[[ 46 -53 -57 -54 -49  45 -56 -56  47  49  54 -54  49 -53]
 [-40  46  52  49  44 -38  51  51 -39 -41 -48  49 -41  47]
 [-19  25  30  25  24 -18  29  29 -19 -20 -32  25 -20  24]]
->
[[ 49 -53  46 -53 -57 -54 -49  45 -56 -56  47  49  54 -54]
 [-41  47 -40  46  52  49  44 -38  51  51 -39 -41 -48  49]
 [-20  24 -19  25  30  25  24 -18  29  29 -19 -20 -32  25]]

[[ -7   1 -28 -12  -8  -8  17]
 [  5   1  25   9   6   8 -12]
 [  3   3   6   2   3   0  -1]
 [ -2   2 -12  -2  -2  -1   7]
 [ 12  -3  49  18  11  13 -22]
 [ -4   3 -19 -10  -5  -5   7]
 [  2   2  16   4   3   3  -7]]
->
[[ -8  17  -7   1 -28 -12  -8]
 [  8 -12   5   1  25   9   6]
 [  0  -1   3   3   6   2   3]
 [ -1   7  -2   2 -12  -2  -2]
 [ 13 -22  12  -3  49  18  11]
 [ -5   7  -4   3 -19 -10  -5]
 [  3  -7   2   2  16   4   3]]

[[ -4  -2  -4  19  21 -18  -7]
 [-27   6  -7 -19   3   6  16]
 [-23  -4  -4  -1  24  -6  -3]
 [-22  -7 -14  15  28 -15   6]
 [-40 -52 -20 -19  -3  43  63]
 [-16  -3 -43 -15 -10  24   8]
 [-33  27  -9 -14  27 -15 -16]]
->
[[-18  -7  -4  -2  -4  19  21]
 [  6  16 -27   6  -7 -19   3]
 [ -6  -3 -23  -4  -4  -1  24]
 [-15   6 -22  -7 -14  15  28]
 [ 43  63 -40 -52 -20 -19  -3]
 [ 24   8 -16  -3 -43 -15 -10]
 [-15 -16 -33  27  -9 -14  27]]

[[ -6   2 -44  -3   0]
 [  4   4 -33   4  -1]
 [-13   1 -59  -5   1]
 [  3   4 -13  11  -3]]
->
[[ -3   0  -6   2 -44]
 [  4  -1   4   4 -33]
 [ -5   1 -13   1 -59]
 [ 11  -3   3   4 -13]]

[[  8   4  18 -25  30  -8 -21  21   3  29   0 -17 -31   3 -24 -31]
 [ 11   3  19 -20  33 -20 -13   0 -20  32  -7  -9 -32   0 -13   7]
 [ -9   6  22 -37  23  -4 -12  12 -11  35  11  -7 -30  -5   4  -8]
 [ 18   5  23 -16  25   0  -5  12  -3  49  12   2 -28   0 -26 -14]
 [ 10  12  21 -25  38 -17 -11   4 -15  19   0  -8 -36   3 -14  -5]]
->
[[-24 -31   8   4  18 -25  30  -8 -21  21   3  29   0 -17 -31   3]
 [-13   7  11   3  19 -20  33 -20 -13   0 -20  32  -7  -9 -32   0]
 [  4  -8  -9   6  22 -37  23  -4 -12  12 -11  35  11  -7 -30  -5]
 [-26 -14  18   5  23 -16  25   0  -5  12  -3  49  12   2 -28   0]
 [-14  -5  10  12  21 -25  38 -17 -11   4 -15  19   0  -8 -36   3]]

[[-17  -5  22  16  17  25  19]
 [  0  -6  16   1  -3   4  11]
 [-28 -16  14   1  49  -4 -24]]
->
[[ 25  19 -17  -5  22  16  17]
 [  4  11   0  -6  16   1  -3]
 [ -4 -24 -28 -16  14   1  49]]

[[ 54   0  41   3  -6]
 [ 25  47  11   3 -11]]
->
[[  3  -6  54   0  41]
 [  3 -11  25  47  11]]

[[34 38 37 42]
 [43 29 44 49]
 [47 38 37 32]
 [55 30 50 42]
 [37 46 44 35]
 [43 35 25 45]
 [36 50 32 39]
 [52 29 35 30]
 [44 39 30 42]
 [57 32 50 35]
 [40 32 49 39]
 [35 44 41 35]]
->
[[37 42 34 38]
 [44 49 43 29]
 [37 32 47 38]
 [50 42 55 30]
 [44 35 37 46]
 [25 45 43 35]
 [32 39 36 50]
 [35 30 52 29]
 [30 42 44 39]
 [50 35 57 32]
 [49 39 40 32]
 [41 35 35 44]]
